Here is a tiny trained network, its code and every weight. The questions are about switching its units off for an input and a class, where a switched-off unit gives its printed mean instead of its output.

import numpy as np


def w(rows, s, z=0):
    codes = np.array(rows[::2]) - 128.0
    scale = np.full(codes.shape[1], s)
    scale[-1] = z or s
    return codes * scale


def norm(h):
    return h / np.sqrt((h * h).mean(-1, keepdims=True) + 1e-5)


def f(y):
    return y / 2 * (1 + np.tanh(0.7978845608 * (y + 0.044715 * y**3)))


def log_softmax(a):
    a = a - a.max(-1, keepdims=True)
    return a - np.log(np.exp(a).sum(-1, keepdims=True))


def net(x, mask):
    res = np.array(x, float).reshape(1, 7) / 4 @ E
    u = 0
    for l in range(3):
        y = f(norm(res) @ A[l][:, :-1].T + A[l][:, -1])
        res = res + np.where(mask[u : u + 6], y, B[l][:, -1]) @ B[l][:, :-1]
        u += 6
    return log_softmax(norm(res)[-1] @ U[:, :-1].T + U[:, -1])


A, B = {}, {}
E = w([
[131,123,49,85],'x0',
[86,175,205,139],'x1',
[202,72,217,149],'x2',
[132,78,143,19],'x3',
[253,130,95,146],'x4',
[182,236,122,135],'x5',
[176,95,133,161],'x6',
],0.0065)
A[0] = w([
[254,126,118,209,2],'L0N1',
[115,92,56,114,90],'L0N2',
[16,21,172,151,30],'L0N3',
[138,100,75,113,59],'L0N4',
[217,99,212,87,87],'L0N5',
[129,95,80,109,72],'L0N6',
],0.0083,0.0046)
B[0] = w([
[114,58,108,162,224],'L0N1',
[140,146,116,54,174],'L0N2',
[78,2,183,147,250],'L0N3',
[118,104,108,109,120],'L0N4',
[169,143,195,69,231],'L0N5',
[148,156,93,90,128],'L0N6',
],0.011,0.0023)
A[1] = w([
[81,65,170,138,87],'L1N1',
[34,105,74,162,115],'L1N2',
[145,39,117,153,142],'L1N3',
[230,73,95,217,3],'L1N4',
[90,244,166,200,120],'L1N5',
[255,54,137,192,111],'L1N6',
],0.009,0.0051)
B[1] = w([
[116,102,142,180,186],'L1N1',
[158,117,186,73,199],'L1N2',
[130,116,103,176,214],'L1N3',
[251,157,122,225,174],'L1N4',
[50,196,96,182,224],'L1N5',
[192,255,169,129,255],'L1N6',
],0.01,0.0037)
A[2] = w([
[104,69,144,93,11],'L2N1',
[86,183,83,125,60],'L2N2',
[92,158,216,112,209],'L2N3',
[124,105,7,57,4],'L2N4',
[155,128,104,145,48],'L2N5',
[162,150,92,148,49],'L2N6',
],0.011,0.0027)
B[2] = w([
[106,163,103,242,169],'L2N1',
[58,113,106,144,183],'L2N2',
[118,111,71,52,254],'L2N3',
[239,9,1,145,232],'L2N4',
[147,149,125,189,118],'L2N5',
[142,125,131,223,145],'L2N6',
],0.0088,0.0038)
U = w([
[76,8,180,165,186],'0',
[168,65,5,106,126],'1',
[55,210,83,186,175],'2',
[179,139,209,41,151],'3',
[61,111,96,62,1],'4',
[226,207,128,212,135],'5',
],0.021,0.004)

Each question gives the input, the list of numbers given to net, and the class t.
The units are the neurons (one row each of A and B). Each row of codes is followed by its name. A weight is (code - 128) times the scale printed after its matrix; where a second scale follows, it is the last column's (A, B and U).
mask holds one flag per neuron, layer by layer. A switched-off neuron (its flag False) gives its mean, the last column of its row in B, instead of its output. The means were averaged over made-up inputs and are rounded, as every weight is.
A unit's drop is (log p(t) with every unit on - log p(t) with that unit switched off) / (log p(t) with every unit on - log p(t) with every unit switched off).
The circuit of an input: a set's keep is (log p(t) with only the set's units on - log p(t) with every unit switched off) / (log p(t) with every unit on - log p(t) with every unit switched off). Starting from the 12 units with the biggest drops (on a tie, the unit counted first), units are removed one at a time, each time the one whose removal leaves the highest keep (on an exact tie, the one counted first), for as long as the keep stays at least 0.8.
units of the circuit, in order: the units of the circuit, biggest drop first
top k neurons: the k neurons with the biggest drops, biggest first
top k neurons in layer l: the k neurons of layer l with the biggest drops, biggest first
drop of u: that unit's drop, to one decimal
input [1,5,2,7,-6,3,2], class 0: units of the circuit, in order -> [L1N6]
input [-5,-3,6,7,-3,-1,7], class 3: top 2 neurons -> [L0N5 L1N6]
input [6,-2,-4,3,8,6,8], class 5: top 2 neurons in layer 1 -> [L1N6 L1N4]
input [7,6,-7,-5,-5,-2,8], class 4: units of the circuit, in order -> [L1N2 L2N3]
input [2,8,5,0,2,6,-1], class 3: top 3 neurons -> [L0N5 L1N4 L2N3]
input [6,-2,-8,-3,-6,-2,-6], class 1: top 2 neurons -> [L2N4 L1N6]
input [0,6,0,4,-5,4,4], class 4: top 2 neurons in layer 2 -> [L2N3 L2N1]
input [-1,-5,4,5,1,2,7], class 5: top 3 neurons in layer 0 -> [L0N1 L0N2 L0N3]
input [0,-4,-6,3,-8,0,0], class 0: top 2 neurons in layer 0 -> [L0N3 L0N5]
input [8,0,3,4,4,-5,8], class 5: drop of L0N5 -> -0.1
input [-7,-2,-7,-8,-4,-6,1], class 0: drop of L0N3 -> 0.4
input [-5,4,4,-4,2,7,-3], class 2: drop of L1N5 -> 0.7
input [-6,-7,8,-1,-3,5,-6], class 3: drop of L0N5 -> 1.4
input [2,7,-3,-6,4,1,2], class 2: units of the circuit, in order -> [L1N5]
